Below are the code and all the weights of a small trained network. Each question names an input and a class and asks about switching units off, where a switched-off unit gives its printed mean instead of its output.

import numpy as np


def w(rows, s, z=0):
    codes = np.array(rows[::2]) - 128.0
    scale = np.full(codes.shape[1], s)
    scale[-1] = z or s
    return codes * scale


def norm(h):
    return h / np.sqrt((h * h).mean(-1, keepdims=True) + 1e-5)


def f(y):
    return np.maximum(y, 0)


def log_softmax(a):
    a = a - a.max(-1, keepdims=True)
    return a - np.log(np.exp(a).sum(-1, keepdims=True))


def net(x, mask):
    res = np.array(x, float).reshape(1, 5) / 4 @ E
    u = 0
    for l in range(2):
        y = f(norm(res) @ A[l][:, :-1].T + A[l][:, -1])
        res = res + np.where(mask[u : u + 14], y, B[l][:, -1]) @ B[l][:, :-1]
        u += 14
    return log_softmax(norm(res)[-1] @ U[:, :-1].T + U[:, -1])


A, B = {}, {}
E = w([
[75,200,202,112,182],'x0',
[132,123,141,146,118],'x1',
[19,97,108,114,111],'x2',
[163,33,163,208,248],'x3',
[147,31,244,4,96],'x4',
],0.0037)
A[0] = w([
[71,237,215,85,162,70],'L0N1',
[117,247,72,160,55,138],'L0N2',
[216,167,139,129,135,4],'L0N3',
[1,127,93,75,98,126],'L0N4',
[32,83,115,137,104,1],'L0N5',
[214,193,162,126,147,56],'L0N6',
[211,114,167,40,143,102],'L0N7',
[85,159,134,124,47,36],'L0N8',
[183,45,60,131,57,121],'L0N9',
[37,77,89,129,188,108],'L0N10',
[173,66,20,103,45,60],'L0N11',
[134,168,124,43,55,15],'L0N12',
[225,184,126,115,103,51],'L0N13',
[120,109,186,26,63,82],'L0N14',
],0.0086,0.0063)
B[0] = w([
[151,221,188,120,111,202],'L0N1',
[60,78,98,84,179,253],'L0N2',
[215,89,57,162,59,136],'L0N3',
[202,116,105,149,82,229],'L0N4',
[253,71,26,151,44,141],'L0N5',
[194,123,91,118,90,155],'L0N6',
[94,97,122,167,81,196],'L0N7',
[102,135,100,53,159,155],'L0N8',
[123,187,190,119,149,209],'L0N9',
[200,132,114,121,130,187],'L0N10',
[139,222,187,117,119,189],'L0N11',
[70,96,95,26,186,171],'L0N12',
[190,100,43,109,96,155],'L0N13',
[77,84,123,147,73,213],'L0N14',
],0.013,0.0057)
A[1] = w([
[108,175,164,128,136,3],'L1N1',
[208,119,132,124,116,114],'L1N2',
[116,246,157,149,110,56],'L1N3',
[163,122,110,98,124,151],'L1N4',
[152,198,202,113,152,127],'L1N5',
[83,162,63,171,152,167],'L1N6',
[153,89,151,169,218,95],'L1N7',
[45,137,112,214,86,78],'L1N8',
[106,153,72,184,172,58],'L1N9',
[118,235,165,131,98,54],'L1N10',
[82,103,108,124,214,88],'L1N11',
[128,98,103,60,117,73],'L1N12',
[128,86,139,139,233,14],'L1N13',
[176,145,114,100,58,184],'L1N14',
],0.013,0.0065)
B[1] = w([
[199,196,74,55,129,136],'L1N1',
[146,118,57,104,141,199],'L1N2',
[206,176,210,98,146,189],'L1N3',
[138,121,98,136,139,185],'L1N4',
[163,209,159,125,117,212],'L1N5',
[144,119,190,154,48,203],'L1N6',
[56,178,67,64,135,203],'L1N7',
[201,91,135,10,83,147],'L1N8',
[133,83,197,171,59,176],'L1N9',
[193,148,162,105,176,190],'L1N10',
[139,57,163,89,119,179],'L1N11',
[149,162,141,160,186,181],'L1N12',
[97,100,55,6,150,165],'L1N13',
[157,125,103,193,183,254],'L1N14',
],0.013,0.007)
U = w([
[151,202,182,135,145,121],'0',
[142,117,120,110,133,225],'1',
[100,65,171,154,68,118],'2',
[71,140,70,66,156,89],'3',
[186,110,68,162,147,89],'4',
[124,117,133,141,171,93],'5',
[29,144,157,236,181,6],'6',
[23,150,157,250,183,6],'7',
],0.021,0.018)

Each question gives the input, the list of numbers given to net, and the class t.
The units are the neurons (one row each of A and B). Each row of codes is followed by its name. A weight is (code - 128) times the scale printed after its matrix; where a second scale follows, it is the last column's (A, B and U).
mask holds one flag per neuron, layer by layer. A switched-off neuron (its flag False) gives its mean, the last column of its row in B, instead of its output. The means were averaged over made-up inputs and are rounded, as every weight is.
A unit's drop is (log p(t) with every unit on - log p(t) with that unit switched off) / (log p(t) with every unit on - log p(t) with every unit switched off).
The circuit of an input: a set's keep is (log p(t) with only the set's units on - log p(t) with every unit switched off) / (log p(t) with every unit on - log p(t) with every unit switched off). Starting from the 12 units with the biggest drops (on a tie, the unit counted first), units are removed one at a time, each time the one whose removal leaves the highest keep (on an exact tie, the one counted first), for as long as the keep stays at least 0.8.
units of the circuit, in order: the units of the circuit, biggest drop first
most important unit: the unit with the biggest drop
top k neurons: the k neurons with the biggest drops, biggest first
k most important neurons of layer l: the k neurons of layer l with the biggest drops, biggest first
input [2,2,-4,6,-8], class 2: most important unit -> L1N9
input [-2,1,0,1,-7], class 2: units of the circuit, in order -> L1N6; L1N9
input [0,2,8,-7,5], class 4: units of the circuit, in order -> L0N4; L1N14
input [-8,-5,7,3,-6], class 0: units of the circuit, in order -> L0N11; L0N9
input [-6,1,-5,1,-5], class 0: 3 most important neurons of layer 0 -> L0N11; L0N9; L0N4
input [-5,1,3,7,-1], class 3: top 4 neurons -> L0N1; L0N4; L1N7; L0N11
input [-7,7,-2,-8,-3], class 3: top 3 neurons -> L0N2; L0N12; L0N1
input [4,-3,-2,-8,7], class 3: top 3 neurons -> L0N12; L1N6; L1N9
input [5,-4,5,7,6], class 3: top 2 neurons -> L0N11; L0N4
input [0,-2,8,-4,5], class 4: top 2 neurons -> L0N4; L1N14
input [2,4,-1,-4,-7], class 2: top 2 neurons -> L1N6; L0N2
input [-4,-1,5,0,-4], class 4: top 4 neurons -> L0N5; L0N4; L0N1; L0N10
input [-7,-3,2,5,-7], class 0: top 2 neurons -> L0N9; L0N2
input [3,-3,0,-6,-3], class 3: units of the circuit, in order -> L0N2
input [-7,-7,-7,4,-6], class 0: 2 most important neurons of layer 0 -> L0N9; L0N4
input [-8,0,-6,-5,3], class 0: top 2 neurons -> L0N11; L0N9
input [-5,0,1,-7,-8], class 2: top 3 neurons -> L0N2; L1N6; L0N1
input [-5,-7,-6,-6,-8], class 2: top 2 neurons -> L0N2; L1N6
input [1,4,-6,3,-8], class 2: top 2 neurons -> L1N9; L1N6
input [4,1,-8,8,-7], class 3: most important unit -> L1N7
input [-4,3,6,-3,-1], class 4: 3 most important neurons of layer 0 -> L0N5; L0N4; L0N1
input [3,4,-8,4,7], class 4: 3 most important neurons of layer 0 -> L0N2; L0N6; L0N9
input [-2,-4,8,0,-7], class 4: top 2 neurons -> L0N4; L0N10
input [-3,3,5,-8,4], class 3: top 2 neurons -> L0N12; L0N14
input [4,-2,4,5,-1], class 3: 3 most important neurons of layer 0 -> L0N11; L0N9; L0N4
input [2,-3,8,6,7], class 4: 2 most important neurons of layer 0 -> L0N10; L0N2
input [3,2,-3,-2,5], class 2: most important unit -> L0N14
input [1,5,8,-5,7], class 4: 2 most important neurons of layer 0 -> L0N4; L0N2
